Where the symbols take the points:
at | di du va ba su ze de
puzu | save fidu sato tilo suzu gumo fiba
zugo | . bupi . . dibu . podi
livu | . bipo dibu . . . pogu
reto | lumo sato fidu fabe tezi zore dazo
tilo | dete pani . puzu . . .
fumu | bupi . . . zuve . pure
keti | . keri podi . pogu . .
nami | . . . . kolu bupi zalo
seba | . . leli keri fafo . .
keri | tezi keti gefu seba lumo zufa vima
pogu | sato lumo save mure keti fufo livu
lero | . . . bupi rupo . leli
vima | . . bupi . bipo . keri
sela | rizo muvo pabu zelu puba vibu ripu
leli | todi bavo seba gefu vibu puba lero
fiba | dibu zuve . . . . puzu
bupi | fumu zugo vima lero vote nami gefu
bipo | dazo livu vote ripo vima vatu lumo
muvo | . sela . teso . dete .
bede | kolu . . . . zuve nuze
suzu | podi pure . . puzu . .
fafo | fabe mure vibu lumo seba pabu ripo
vote | zuve dibu bipo rupo bupi kolu vuba
ripu | . . . kolu . rupo sela
nuze | zelu gumo zore rizo dide fidu bede
zufa | . . zalo . fogo keri .
dide | zalo . . . nuze pure .
bavo | . leli . podi dete . .
rupo | ralu seto ripo vote lero ripu vibu
pabu | . . sela fogo . fafo .
kolu | bede sepe vatu ripu nami vote zelu
fidu | vuba puzu reto pani pure nuze zuve
puba | . . . zalo sela leli .
gumo | teso nuze . . . puzu .
pani | vibu tilo fabe fidu todi rizo ralu
mure | . fafo dete pogu . . .
zalo | dide duze zufa puba zelu gefu nami
tezi | keri . pure . reto . .
podi | suzu gefu keti bavo save duze zugo
vatu | . . kolu . . bipo fogo
gefu | pure podi keri leli vuba zalo bupi
lumo | reto pogu vuba fafo keri fogo bipo
zore | fogo . nuze . . reto .
fogo | zore fufo zelu pabu zufa lumo vatu
pure | gefu suzu tezi todi fidu dide fumu
zuve | vote fiba dazo ralu fumu bede fidu
sepe | . kolu . . . dibu teso
fabe | fafo . pani reto . . .
vuba | fidu save lumo vibu gefu zelu vote
rizo | sela . . nuze . pani .
duze | . zalo . . teso podi .
ripo | . . rupo bipo . . fafo
dete | tilo vibu mure save bavo muvo seto
fufo | . fogo teso . . pogu .
seto | . rupo . dibu . . dete
sato | pogu reto puzu . . . .
zelu | nuze teso fogo sela zalo vuba kolu
ralu | rupo . . zuve . . pani
teso | gumo zelu fufo muvo duze save sepe
todi | leli . . pure pani . .
vibu | pani dete fafo vuba leli sela rupo
save | puzu vuba pogu dete podi teso dibu
dibu | fiba vote livu seto zugo sepe save
dazo | bipo . zuve . . . reto

In the rows, 390 stands for zero.

The rows follow the links: the fewer symbols apart two points are, the more alike their rows tend to be.

Each row is also shifted at random along 6 hidden directions that mean nothing.

Some points, each with a row of numbers:
leli [ 574,  470,  505,  390,  438,  429,  363,  348,  380,  335,  266,  398,  457,  323,  408,  373,  359,  450,  434,  462,  390,  371,  413,  366,  457,  429,  290,  322,  457,  424,  411,  369,  330,  367,  290,  361,  461,  288,  413,  418,  334,  316,  338,  438,  246,  353,  444,  441,  366,  366]
gumo [ 146,  362,  435,  412,  385,  332,  396,  424,  347,  377,  485,  408,  403,  471,  439,  398,  355,  319,  338,  280,  346,  406,  296,  391,  352,  346,  392,  401,  331,  398,  438,  372,  404,  349,  440,  343,  484,  459,  392,  368,  455,  422,  418,  346,  488,  372,  374,  326,  366,  462]
fafo [ 627,  310,  360,  369,  433,  346,  323,  404,  344,  413,  380,  448,  300,  381,  306,  245,  455,  380,  358,  479,  321,  373,  421,  384,  364,  398,  370,  457,  371,  338,  338,  399,  488,  435,  400,  404,  451,  400,  408,  440,  377,  409,  387,  416,  493,  344,  361,  382,  351,  308]
livu [ 567,  446,  348,  427,  375,  289,  340,  461,  382,  402,  378,  402,  428,  389,  425,  403,  329,  347,  421,  383,  356,  476,  328,  316,  428,  390,  401,  452,  344,  376,  444,  328,  380,  392,  338,  425,  464,  299,  424,  433,  402,  383,  424,  451,  313,  439,  343,  473,  375,  463]
keri [ 683,  330,  432,  380,  375,  318,  391,  407,  325,  399,  504,  460,  247,  503,  426,  411,  447,  349,  394,  367,  410,  349,  393,  386,  373,  397,  480,  409,  316,  378,  335,  460,  455,  311,  410,  342,  355,  594,  426,  475,  372,  385,  465,  321,  515,  397,  336,  472,  420,  432]
suzu [ 475,  390,  390,  389,  425,  405,  247,  428,  402,  385,  455,  306,  302,  393,  252,  348,  423,  266,  378,  297,  379,  359,  348,  340,  364,  452,  364,  410,  488,  395,  347,  359,  417,  486,  315,  391,  524,  380,  336,  373,  407,  445,  312,  427,  408,  381,  357,  462,  313,  239]
sato [ 464,  298,  373,  378,  401,  426,  408,  458,  440,  445,  583,  377,  292,  381,  280,  304,  428,  344,  322,  329,  396,  323,  447,  342,  325,  406,  380,  411,  424,  442,  240,  399,  441,  436,  463,  344,  386,  536,  417,  371,  488,  467,  355,  369,  546,  377,  325,  427,  322,  349]
reto [ 338,  404,  346,  410,  365,  458,  394,  337,  382,  439,  344,  350,  394,  302,  341,  341,  421,  400,  362,  392,  431,  348,  449,  405,  353,  424,  419,  384,  363,  442,  365,  386,  428,  466,  333,  462,  322,  365,  352,  451,  470,  444,  349,  409,  483,  410,  331,  279,  397,  356]
vibu [ 520,  335,  365,  353,  435,  392,  262,  332,  335,  368,  347,  411,  174,  436,  481,  321,  509,  409,  423,  462,  392,  434,  303,  436,  444,  422,  401,  388,  407,  306,  398,  365,  425,  302,  267,  428,  358,  415,  440,  496,  210,  433,  446,  373,  333,  393,  377,  548,  463,  377]
vote [ 403,  520,  346,  412,  384,  336,  368,  350,  382,  361,  272,  426,  455,  394,  493,  451,  316,  370,  439,  391,  377,  440,  350,  453,  445,  382,  467,  397,  300,  376,  507,  354,  358,  356,  340,  460,  366,  273,  367,  366,  370,  404,  461,  390,  279,  434,  380,  367,  430,  433]
pure [ 408,  365,  437,  368,  439,  364,  288,  368,  337,  349,  498,  342,  239,  445,  330,  349,  432,  252,  388,  281,  360,  371,  392,  415,  388,  394,  445,  417,  379,  394,  348,  428,  421,  353,  360,  329,  465,  494,  334,  407,  407,  430,  412,  350,  494,  336,  321,  453,  351,  277]
fabe [ 244,  315,  397,  361,  430,  454,  433,  384,  397,  413,  423,  394,  474,  268,  220,  246,  364,  373,  332,  428,  327,  315,  561,  386,  339,  390,  338,  403,  368,  425,  264,  411,  444,  475,  453,  358,  452,  369,  360,  346,  524,  394,  344,  444,  572,  290,  377,  230,  248,  274]
bipo [ 453,  538,  432,  458,  351,  251,  431,  399,  345,  362,  265,  451,  645,  363,  524,  469,  181,  395,  446,  379,  311,  513,  392,  354,  482,  352,  413,  411,  241,  397,  555,  329,  282,  292,  353,  386,  491,  228,  398,  438,  489,  320,  485,  490,  313,  432,  358,  390,  362,  578]
zelu [ 401,  448,  415,  379,  358,  481,  333,  426,  403,  380,  238,  354,  473,  334,  273,  356,  354,  345,  322,  364,  426,  411,  423,  418,  396,  404,  266,  425,  568,  331,  413,  432,  339,  489,  435,  504,  522,  261,  325,  368,  472,  320,  238,  547,  347,  321,  485,  408,  313,  237]
tezi [ 537,  378,  386,  400,  379,  400,  387,  359,  349,  425,  445,  384,  333,  394,  328,  346,  471,  359,  379,  354,  394,  304,  420,  391,  331,  400,  443,  388,  311,  462,  365,  404,  475,  454,  375,  395,  342,  457,  353,  429,  430,  429,  391,  339,  526,  394,  311,  258,  426,  353]
save [ 240,  325,  304,  385,  405,  324,  321,  450,  347,  405,  418,  461,  270,  452,  395,  409,  440,  315,  341,  331,  401,  358,  271,  491,  322,  433,  459,  433,  342,  360,  403,  370,  472,  382,  341,  421,  411,  465,  451,  351,  347,  463,  485,  340,  481,  470,  384,  430,  380,  383]
rizo [ 598,  334,  467,  344,  410,  506,  357,  360,  427,  396,  454,  335,  279,  403,  376,  278,  456,  424,  385,  406,  394,  392,  399,  315,  417,  345,  273,  345,  513,  365,  327,  404,  370,  388,  451,  360,  366,  428,  359,  411,  379,  435,  266,  377,  343,  294,  379,  446,  407,  318]
bavo [ 530,  420,  505,  395,  421,  463,  478,  426,  454,  374,  432,  455,  491,  339,  407,  415,  365,  518,  368,  453,  427,  284,  437,  344,  360,  430,  307,  267,  462,  494,  291,  365,  344,  356,  409,  302,  327,  428,  478,  286,  348,  354,  368,  327,  314,  412,  472,  332,  375,  453]
fufo [ 399,  401,  368,  407,  330,  427,  396,  465,  408,  444,  329,  348,  449,  368,  328,  400,  400,  422,  354,  385,  454,  408,  371,  329,  377,  438,  298,  423,  512,  362,  406,  380,  377,  489,  389,  476,  449,  332,  404,  436,  449,  349,  288,  494,  364,  430,  424,  440,  383,  392]

From each start, follow one symbol. Which point do you reach?
Answers are names.
new walk
[ 263,  349,  381,  384,  406,  402,  449,  441,  431,  406,  492,  406,  314,  424,  351,  473,  446,  391,  348,  357,  481,  269,  387,  453,  309,  454,  440,  364,  409,  451,  289,  419,  449,  379,  409,  356,  316,  558,  441,  307,  349,  399,  447,  280,  440,  458,  433,  404,  402,  383]
du -> gefu
new walk
[ 473,  393,  388,  407,  321,  374,  404,  384,  324,  424,  290,  388,  383,  423,  455,  412,  423,  447,  397,  396,  462,  434,  323,  368,  408,  383,  382,  420,  392,  354,  487,  409,  390,  398,  367,  481,  368,  357,  399,  516,  404,  362,  373,  427,  393,  417,  398,  412,  482,  470]
ba -> pabu
new walk
[ 325,  341,  393,  395,  366,  354,  441,  442,  401,  401,  472,  372,  366,  417,  354,  458,  406,  391,  381,  372,  450,  339,  445,  368,  367,  464,  410,  397,  404,  419,  290,  431,  407,  359,  369,  343,  401,  533,  458,  399,  408,  340,  417,  401,  467,  454,  402,  515,  345,  446]
du -> keri
new walk
[ 211,  372,  322,  411,  345,  374,  484,  363,  347,  411,  320,  423,  413,  359,  428,  433,  411,  423,  347,  397,  478,  349,  447,  489,  360,  443,  456,  403,  317,  390,  363,  430,  408,  354,  357,  440,  302,  446,  426,  446,  440,  367,  447,  389,  518,  463,  400,  357,  402,  453]
ba -> fafo
new walk
[ 469,  292,  398,  363,  371,  422,  410,  371,  383,  427,  405,  371,  272,  427,  458,  342,  502,  491,  417,  473,  460,  417,  382,  350,  431,  383,  338,  377,  461,  317,  339,  431,  402,  344,  394,  414,  289,  470,  443,  508,  327,  364,  346,  387,  373,  387,  395,  519,  458,  458]
va -> sela
new walk
[ 418,  455,  374,  383,  392,  395,  401,  384,  341,  381,  312,  458,  452,  351,  275,  399,  413,  358,  326,  372,  418,  252,  432,  524,  262,  420,  456,  384,  326,  460,  396,  424,  462,  472,  401,  430,  378,  398,  347,  294,  397,  383,  415,  349,  498,  386,  439,  142,  364,  250]
di -> pure
new walk
[ 119,  486,  426,  443,  350,  267,  377,  436,  275,  363,  207,  456,  610,  404,  472,  468,  268,  356,  368,  330,  344,  468,  223,  417,  391,  390,  360,  410,  333,  391,  646,  298,  355,  387,  328,  436,  608,  203,  375,  382,  441,  342,  425,  485,  347,  424,  460,  279,  384,  504]
ba -> muvo
new walk
[ 417,  366,  503,  381,  416,  365,  418,  473,  385,  356,  425,  469,  464,  413,  437,  371,  317,  436,  356,  412,  353,  406,  328,  326,  411,  354,  274,  358,  420,  384,  421,  361,  349,  336,  459,  327,  516,  400,  461,  354,  380,  352,  380,  408,  366,  350,  446,  418,  356,  460]
ze -> dete
new walk
[ 332,  412,  424,  360,  444,  439,  282,  457,  468,  359,  309,  337,  465,  292,  259,  318,  305,  357,  377,  418,  335,  443,  436,  350,  450,  482,  224,  420,  573,  340,  310,  330,  309,  420,  306,  381,  635,  255,  427,  345,  424,  333,  301,  585,  279,  361,  450,  603,  210,  274]
di -> tilo
new walk
[ 378,  376,  447,  408,  361,  417,  454,  448,  407,  397,  416,  448,  479,  408,  335,  487,  371,  408,  325,  385,  418,  320,  371,  386,  305,  383,  359,  353,  429,  426,  405,  404,  396,  437,  466,  350,  397,  428,  397,  294,  399,  368,  363,  343,  418,  419,  494,  257,  390,  398]
du -> zalo
new walk
[ 389,  436,  354,  401,  387,  460,  479,  346,  465,  399,  450,  359,  358,  347,  370,  425,  437,  434,  411,  378,  449,  290,  472,  413,  338,  378,  478,  325,  354,  493,  303,  420,  406,  441,  446,  376,  154,  445,  346,  299,  369,  432,  378,  242,  375,  380,  356,  242,  437,  336]
di -> bupi
new walk
[ 517,  420,  422,  419,  427,  386,  407,  437,  457,  385,  540,  393,  397,  399,  477,  409,  327,  397,  426,  327,  362,  408,  334,  310,  403,  349,  405,  338,  340,  440,  378,  348,  331,  308,  432,  325,  343,  421,  418,  349,  413,  464,  422,  302,  326,  418,  324,  428,  398,  498]
de -> puzu
new walk
[ 258,  390,  382,  383,  425,  433,  329,  354,  385,  381,  433,  363,  330,  359,  361,  320,  399,  296,  347,  292,  378,  359,  423,  463,  380,  390,  431,  411,  391,  397,  340,  405,  399,  392,  382,  389,  425,  429,  343,  379,  461,  464,  382,  383,  501,  356,  347,  379,  330,  271]
di -> vuba
new walk
[ 365,  390,  378,  390,  381,  438,  482,  372,  433,  383,  357,  399,  449,  371,  457,  401,  375,  501,  425,  477,  413,  403,  409,  381,  416,  325,  348,  351,  406,  380,  387,  385,  353,  383,  470,  387,  259,  348,  398,  342,  338,  352,  375,  340,  272,  347,  450,  353,  462,  449]
ze -> rupo
new walk
[ 437,  407,  455,  377,  363,  534,  401,  377,  432,  396,  387,  302,  347,  357,  401,  355,  425,  434,  359,  332,  489,  375,  393,  347,  417,  383,  287,  345,  551,  406,  362,  414,  298,  409,  428,  417,  310,  410,  343,  428,  419,  428,  248,  398,  322,  360,  391,  433,  442,  342]
ze -> fidu
new walk
[ 460,  442,  467,  392,  428,  460,  270,  432,  442,  359,  440,  293,  391,  344,  327,  332,  310,  306,  369,  269,  389,  434,  377,  302,  460,  436,  285,  378,  557,  363,  320,  336,  279,  378,  339,  359,  560,  343,  392,  406,  468,  408,  286,  504,  310,  401,  366,  621,  265,  326]
va -> sato
